Below are the code and all the weights of a small trained network. Each question names an input and a class and asks about switching units off, where a switched-off unit gives its printed mean instead of its output.

import numpy as np


def w(rows, s, z=0):
    codes = np.array(rows[::2]) - 128.0
    scale = np.full(codes.shape[1], s)
    scale[-1] = z or s
    return codes * scale


def f(y):
    return np.maximum(y, 0)


def log_softmax(a):
    a = a - a.max(-1, keepdims=True)
    return a - np.log(np.exp(a).sum(-1, keepdims=True))


def net(x, mask):
    res = np.array(x, float).reshape(1, 5) / 4 @ E
    y = f(res @ A[0][:, :-1].T + A[0][:, -1])
    res = res + np.where(mask, y, B[0][:, -1]) @ B[0][:, :-1]
    return log_softmax(res[-1] @ U[:, :-1].T + U[:, -1])


A, B = {}, {}
E = w([
[195,1,178],'x0',
[75,45,14],'x1',
[10,99,234],'x2',
[131,126,128],'x3',
[126,127,129],'x4',
],0.0065)
A[0] = w([
[122,90,38,127],'N0',
[71,165,84,117],'N1',
[88,217,128,117],'N2',
[83,85,68,122],'N3',
[151,168,166,126],'N4',
[216,116,102,115],'N5',
[36,76,139,118],'N6',
[172,47,125,132],'N7',
[114,145,188,120],'N8',
[127,39,113,142],'N9',
[110,203,116,128],'N10',
[36,162,44,129],'N11',
[91,90,60,125],'N12',
[164,80,163,137],'N13',
[118,212,131,116],'N14',
[79,77,84,118],'N15',
[97,105,176,107],'N16',
[78,103,130,115],'N17',
[119,144,121,121],'N18',
[89,170,118,151],'N19',
[96,118,184,107],'N20',
[150,95,143,58],'N21',
[146,133,123,3],'N22',
[144,120,77,123],'N23',
[92,181,99,129],'N24',
[157,92,154,102],'N25',
[189,145,106,98],'N26',
[145,48,133,116],'N27',
[131,45,130,143],'N28',
[68,110,168,95],'N29',
[119,227,105,98],'N30',
[197,195,180,115],'N31',
[171,169,206,126],'N32',
[155,126,87,106],'N33',
[185,106,187,135],'N34',
[26,140,170,119],'N35',
[247,198,43,132],'N36',
[70,77,95,108],'N37',
[205,62,195,137],'N38',
[144,106,139,64],'N39',
[108,135,177,121],'N40',
],0.012,0.0061)
B[0] = w([
[178,184,212,209],'N0',
[95,127,52,188],'N1',
[70,121,82,197],'N2',
[137,212,195,197],'N3',
[96,250,158,174],'N4',
[202,71,148,192],'N5',
[227,45,182,208],'N6',
[98,153,74,198],'N7',
[191,141,182,177],'N8',
[114,225,67,202],'N9',
[83,108,63,187],'N10',
[76,178,61,230],'N11',
[147,212,193,199],'N12',
[73,148,42,186],'N13',
[70,138,58,186],'N14',
[161,211,196,192],'N15',
[191,44,153,171],'N16',
[225,68,198,166],'N17',
[106,104,102,141],'N18',
[94,112,80,182],'N19',
[205,55,150,175],'N20',
[106,115,72,140],'N21',
[175,237,191,128],'N22',
[195,85,204,170],'N23',
[76,107,35,184],'N24',
[84,129,39,160],'N25',
[239,54,139,167],'N26',
[60,147,37,186],'N27',
[82,190,56,198],'N28',
[194,8,151,178],'N29',
[106,102,107,195],'N30',
[161,190,207,205],'N31',
[167,208,177,205],'N32',
[192,89,145,160],'N33',
[52,195,59,194],'N34',
[161,57,145,214],'N35',
[199,32,169,255],'N36',
[204,190,180,187],'N37',
[1,143,24,225],'N38',
[56,171,41,133],'N39',
[195,85,170,169],'N40',
],0.0066,0.0078)
U = w([
[9,111,59,112],'0',
[124,75,160,120],'1',
[79,147,167,251],'2',
],0.013,0.0034)

Each question gives the input, the list of numbers given to net, and the class t.
The units are the neurons (one row each of A and B). Each row of codes is followed by its name. A weight is (code - 128) times the scale printed after its matrix; where a second scale follows, it is the last column's (A, B and U).
mask holds one flag per neuron, in row order. A switched-off neuron (its flag False) gives its mean, the last column of its row in B, instead of its output. The means were averaged over made-up inputs and are rounded, as every weight is.
A unit's drop is (log p(t) with every unit on - log p(t) with that unit switched off) / (log p(t) with every unit on - log p(t) with every unit switched off).
The circuit of an input: a set's keep is (log p(t) with only the set's units on - log p(t) with every unit switched off) / (log p(t) with every unit on - log p(t) with every unit switched off). Starting from the 12 units with the biggest drops (on a tie, the unit counted first), units are removed one at a time, each time the one whose removal leaves the highest keep (on an exact tie, the one counted first), for as long as the keep stays at least 0.8.
units of the circuit, in order: the units of the circuit, biggest drop first
most important unit: the unit with the biggest drop
k most important neurons: the k neurons with the biggest drops, biggest first
drop when u is switched off: that unit's drop, to one decimal
input [-7,-1,8,0,7], class 1: units of the circuit, in order -> [N35; N29]
input [3,-2,-3,-7,-3], class 0: most important neuron -> [N38]
input [-8,-8,2,5,-8], class 0: 4 most important neurons -> [N14; N2; N10; N24]
input [-7,8,0,1,2], class 2: 3 most important neurons -> [N0; N12; N3]
input [-7,-7,-6,-3,1], class 0: 4 most important neurons -> [N14; N10; N2; N24]
input [5,-4,-4,-8,-1], class 0: 2 most important neurons -> [N38; N34]
input [-7,-7,2,6,1], class 0: 3 most important neurons -> [N14; N2; N10]
input [4,8,-8,5,-4], class 1: 2 most important neurons -> [N36; N5]
input [0,3,1,-8,-2], class 2: 2 most important neurons -> [N38; N36]
input [-3,-1,-4,-4,7], class 1: 2 most important neurons -> [N36; N38]
input [-4,1,5,3,1], class 1: 2 most important neurons -> [N38; N6]
input [-7,-7,5,-7,-3], class 0: drop when N24 is switched off -> 0.3
input [-4,0,-8,-6,-5], class 1: drop when N36 is switched off -> 0.2
input [-6,-4,4,5,7], class 0: drop when N0 is switched off -> 0.1
input [0,4,3,2,-2], class 2: most important unit -> N36
